Below is a small trained network, with its code and all its weights. Each question gives an input and a target symbol and asks what happens when units are switched off, that is, made to give their printed mean instead of their output.

import numpy as np


def w(rows, s, z=0):
    codes = np.array(rows[::2]) - 128.0
    scale = np.full(codes.shape[1], s)
    scale[-1] = z or s
    return codes * scale


def norm(h):
    return h / np.sqrt((h * h).mean(-1, keepdims=True) + 1e-5)


def f(y):
    return y / 2 * (1 + np.tanh(0.7978845608 * (y + 0.044715 * y**3)))


def softmax(a):
    e = np.exp(a - a.max(-1, keepdims=True))
    return e / e.sum(-1, keepdims=True)


def log_softmax(a):
    a = a - a.max(-1, keepdims=True)
    return a - np.log(np.exp(a).sum(-1, keepdims=True))


def net(x, mask):
    ids = ['ΘΠΣΦΩαδζηξτ'.index(c) for c in x.split()]
    T = len(ids)
    res = E[ids] + P[:T]
    u = 0
    for l in range(2):
        r = norm(res)
        for j in range(2):
            rows = slice(4 * j, 4 * j + 4)
            q, k, v = (r @ M[l][rows].T for M in (Q, K, V))
            z = softmax(np.where(np.tri(T) > 0, q @ k.T / 4**0.5, -1e9)) @ v
            o = O[l][rows]
            res = res + np.where(mask[u + j], z, o[:, -1]) @ o[:, :-1]
        u += 2
        y = f(norm(res) @ A[l][:, :-1].T + A[l][:, -1])
        res = res + np.where(mask[u : u + 16], y, B[l][:, -1]) @ B[l][:, :-1]
        u += 16
    return log_softmax(norm(res)[-1] @ U[:, :-1].T + U[:, -1])


Q, K, V, O, A, B = {}, {}, {}, {}, {}, {}
E = w([
[125,83,232,76,137],'Θ',
[60,116,148,134,98],'Π',
[81,61,151,114,140],'Σ',
[86,168,168,179,138],'Φ',
[173,100,199,106,59],'Ω',
[51,194,94,185,178],'α',
[141,189,88,63,125],'δ',
[3,131,134,103,50],'ζ',
[140,240,158,136,228],'η',
[118,110,142,6,114],'ξ',
[105,198,189,94,228],'τ',
],0.02)
P = w([
[187,255,123,152,98],'0',
[127,102,131,166,121],'1',
[132,101,147,163,130],'2',
[116,97,152,205,132],'3',
[57,140,120,155,104],'4',
[86,69,139,168,137],'5',
[56,123,140,163,103],'6',
[59,94,161,171,106],'7',
[23,153,155,162,89],'8',
[38,104,162,157,97],'9',
[16,125,176,172,89],'10',
[116,59,200,145,97],'11',
[52,116,171,147,89],'12',
],0.0081)
Q[0] = w([
[70,131,158,149,120],'L0H0',
[66,76,81,125,145],'L0H0',
[50,102,170,88,100],'L0H0',
[252,82,113,201,67],'L0H0',
[32,146,254,53,67],'L0H1',
[60,100,161,82,96],'L0H1',
[65,227,91,222,171],'L0H1',
[230,170,95,218,80],'L0H1',
],0.0084)
K[0] = w([
[165,84,177,107,151],'L0H0',
[101,170,126,88,175],'L0H0',
[88,148,164,151,154],'L0H0',
[167,155,93,111,123],'L0H0',
[120,181,218,9,123],'L0H1',
[194,143,220,104,133],'L0H1',
[101,113,217,143,217],'L0H1',
[116,73,96,137,133],'L0H1',
],0.012)
V[0] = w([
[56,79,151,200,90],'L0H0',
[7,135,140,14,74],'L0H0',
[121,64,219,184,227],'L0H0',
[108,137,172,97,146],'L0H0',
[169,122,107,164,2],'L0H1',
[71,123,233,95,102],'L0H1',
[148,196,155,93,122],'L0H1',
[95,76,108,116,78],'L0H1',
],0.0076)
O[0] = w([
[73,113,86,161,219,201],'L0H0',
[99,63,68,95,137,245],'L0H0',
[106,105,177,158,183,224],'L0H0',
[166,203,146,119,168,188],'L0H0',
[94,223,162,70,101,80],'L0H1',
[179,21,157,119,96,255],'L0H1',
[153,58,101,123,29,187],'L0H1',
[136,254,136,62,130,116],'L0H1',
],0.007,0.0073)
A[0] = w([
[181,201,31,255,124,184],'L0N0',
[202,180,104,174,193,54],'L0N1',
[151,171,130,233,92,118],'L0N2',
[117,174,203,223,113,65],'L0N3',
[231,100,168,97,201,187],'L0N4',
[53,212,96,161,142,189],'L0N5',
[182,129,88,48,103,208],'L0N6',
[130,62,109,144,94,105],'L0N7',
[64,157,79,151,142,86],'L0N8',
[164,173,206,120,18,137],'L0N9',
[183,101,67,147,216,184],'L0N10',
[157,186,68,142,91,3],'L0N11',
[230,147,180,194,6,31],'L0N12',
[74,149,74,158,144,18],'L0N13',
[158,181,152,176,93,37],'L0N14',
[126,48,100,123,67,153],'L0N15',
],0.0097,0.005)
B[0] = w([
[98,205,77,65,49,149],'L0N0',
[62,96,203,228,126,126],'L0N1',
[236,101,83,176,139,124],'L0N2',
[253,47,100,48,226,132],'L0N3',
[70,187,89,110,122,213],'L0N4',
[122,50,190,170,74,152],'L0N5',
[44,145,118,201,136,185],'L0N6',
[108,160,154,138,111,188],'L0N7',
[170,105,229,123,71,135],'L0N8',
[143,116,124,150,212,156],'L0N9',
[74,216,146,187,61,184],'L0N10',
[80,145,12,59,141,122],'L0N11',
[12,178,229,158,183,144],'L0N12',
[148,126,152,165,104,122],'L0N13',
[220,71,179,141,100,113],'L0N14',
[88,201,188,144,133,253],'L0N15',
],0.0065,0.0061)
Q[1] = w([
[236,142,158,202,23],'L1H0',
[195,78,35,89,68],'L1H0',
[171,203,117,110,134],'L1H0',
[83,83,238,210,164],'L1H0',
[14,151,170,127,139],'L1H1',
[177,97,141,84,116],'L1H1',
[254,200,41,136,72],'L1H1',
[172,89,197,113,109],'L1H1',
],0.0088)
K[1] = w([
[40,59,101,121,208],'L1H0',
[7,126,124,180,150],'L1H0',
[88,147,113,188,202],'L1H0',
[200,184,186,113,23],'L1H0',
[69,97,116,111,166],'L1H1',
[171,163,81,142,164],'L1H1',
[168,177,151,101,114],'L1H1',
[104,151,101,133,105],'L1H1',
],0.011)
V[1] = w([
[185,147,127,100,23],'L1H0',
[56,101,104,153,28],'L1H0',
[166,137,193,179,145],'L1H0',
[162,139,107,68,126],'L1H0',
[214,72,159,166,8],'L1H1',
[75,196,111,173,255],'L1H1',
[107,106,103,195,155],'L1H1',
[175,157,160,94,175],'L1H1',
],0.011)
O[1] = w([
[137,143,221,12,99,122],'L1H0',
[194,82,132,123,169,247],'L1H0',
[129,109,80,43,71,141],'L1H0',
[103,228,144,100,110,66],'L1H0',
[233,130,224,145,64,12],'L1H1',
[52,161,108,144,255,195],'L1H1',
[72,141,157,200,148,212],'L1H1',
[214,149,190,58,183,2],'L1H1',
],0.0079,0.0053)
A[1] = w([
[80,159,192,157,124,220],'L1N0',
[173,152,153,124,92,135],'L1N1',
[188,194,83,65,85,167],'L1N2',
[61,121,92,179,127,137],'L1N3',
[157,159,94,181,58,59],'L1N4',
[203,99,144,126,156,36],'L1N5',
[182,109,151,27,92,98],'L1N6',
[185,100,128,134,142,89],'L1N7',
[184,172,166,183,90,93],'L1N8',
[98,132,68,126,212,90],'L1N9',
[102,252,82,157,156,128],'L1N10',
[146,169,68,137,138,91],'L1N11',
[193,132,77,162,119,126],'L1N12',
[168,176,78,150,128,85],'L1N13',
[118,98,95,157,168,121],'L1N14',
[137,143,104,135,152,2],'L1N15',
],0.013,0.0055)
B[1] = w([
[195,198,171,107,118,236],'L1N0',
[196,153,112,228,242,123],'L1N1',
[13,141,15,207,73,134],'L1N2',
[135,93,221,116,136,250],'L1N3',
[146,178,58,137,190,127],'L1N4',
[157,11,104,100,190,122],'L1N5',
[140,84,85,42,221,134],'L1N6',
[97,15,128,191,187,118],'L1N7',
[129,167,76,168,193,126],'L1N8',
[96,115,90,98,123,189],'L1N9',
[64,75,189,98,98,163],'L1N10',
[79,170,254,161,170,126],'L1N11',
[110,246,80,173,132,121],'L1N12',
[58,238,156,146,130,123],'L1N13',
[114,77,150,170,98,179],'L1N14',
[49,77,182,120,153,116],'L1N15',
],0.0074,0.011)
U = w([
[161,68,163,145,63,91],'Θ',
[199,70,123,154,189,163],'Π',
[89,135,84,152,242,43],'Σ',
[84,180,95,106,76,180],'Φ',
[138,107,75,41,104,193],'Ω',
[193,73,173,44,173,153],'α',
[135,198,165,137,166,132],'δ',
[142,100,128,121,163,51],'ζ',
[129,123,126,101,10,8],'η',
[174,181,196,104,140,88],'ξ',
[182,141,117,193,112,254],'τ',
],0.011,0.0039)

Each question gives the input, a string of symbols that net reads in full, and the target symbol t.
The units are the heads (4 rows each of Q, K, V and O) and the neurons (one row each of A and B). Each row of codes is followed by its name. A weight is (code - 128) times the scale printed after its matrix; where a second scale follows, it is the last column's (O, A, B and U).
mask holds one flag per unit, layer by layer, with each layer's heads first. A switched-off unit (its flag False) gives its mean, the last column of its rows in O or B, instead of its output. The means were averaged over made-up inputs and are rounded, as every weight is.
A unit's drop is (log p(t) with every unit on - log p(t) with that unit switched off) / (log p(t) with every unit on - log p(t) with every unit switched off).
The circuit of an input: a set's keep is (log p(t) with only the set's units on - log p(t) with every unit switched off) / (log p(t) with every unit on - log p(t) with every unit switched off). Starting from the 12 units with the biggest drops (on a tie, the unit counted first), units are removed one at a time, each time the one whose removal leaves the highest keep (on an exact tie, the one counted first), for as long as the keep stays at least 0.8.
units of the circuit, in order: the units of the circuit, biggest drop first
most important unit: the unit with the biggest drop
top k neurons in layer l: the k neurons of layer l with the biggest drops, biggest first
which heads matter: for each layer, one digit per head in row order, 1 if its drop is at least 0.15 and else 0, layers parted by /
drop when u is switched off: that unit's drop, to one decimal
input Σ Θ ζ ξ Θ Φ Θ δ Θ, target Σ: units of the circuit, in order	L1H1, L0H0, L1H0
input δ δ ξ, target Ω: which heads matter	10 / 01
input Θ Σ Θ ξ Θ Φ, target Θ: units of the circuit, in order	L0H1, L1H1
input Σ δ Π, target Σ: units of the circuit, in order	L1H1, L0H0
input Φ ξ Ω ξ Ω ξ Θ Σ Θ Θ, target Ω: top neuron in layer 1	L1N3
input α δ Π Ω δ δ Θ Φ Ω Σ, target α: which heads matter	10 / 10
input Θ α Θ τ Φ, target Π: units of the circuit, in order	L0N3, L0H0, L0N2
input Θ ξ Θ Π Π, target Θ: units of the circuit, in order	L1H1, L0H1
input Φ Θ α Θ Θ δ, target Φ: which heads matter	00 / 10
input Φ Σ ξ, target Φ: units of the circuit, in order	L0N3, L1H0, L0N6
input ζ ζ δ δ Π, target Θ: which heads matter	00 / 11
input Σ Θ δ δ Ω α Ω, target Σ: which heads matter	01 / 01
input δ ζ ξ η α, target τ: which heads matter	10 / 11
input δ δ Θ Ω, target ξ: top neuron in layer 0	L0N12
input α ξ Θ Π Θ Θ Ω ξ Π, target α: which heads matter	10 / 10
input Σ ξ ζ, target Σ: units of the circuit, in order	L0H0, L1H0
input Σ Θ Θ ξ, target Σ: which heads matter	10 / 01
input Σ Π α Ω Σ Θ ξ τ Θ δ Φ ξ, target Σ: units of the circuit, in order	L1H1, L0H0
input ξ δ δ, target Φ: which heads matter	10 / 01
input α τ Θ Φ δ Θ Θ ζ τ, target α: most important unit	L1H0
input Φ α ζ ζ, target η: which heads matter	00 / 11
input Θ Π Θ α ξ Θ Θ Σ δ, target Θ: top 2 neurons in layer 0	L0N12, L0N4
input Σ τ Θ, target Σ: which heads matter	00 / 01
input ξ Σ Θ, target ξ: which heads matter	10 / 10
input Θ Θ δ Π α, target τ: top 2 neurons in layer 1	L1N4, L1N10
input Θ ξ Θ Θ Θ Σ Φ Θ ζ δ α, target Θ: drop when L0N6 is switched off	0.2
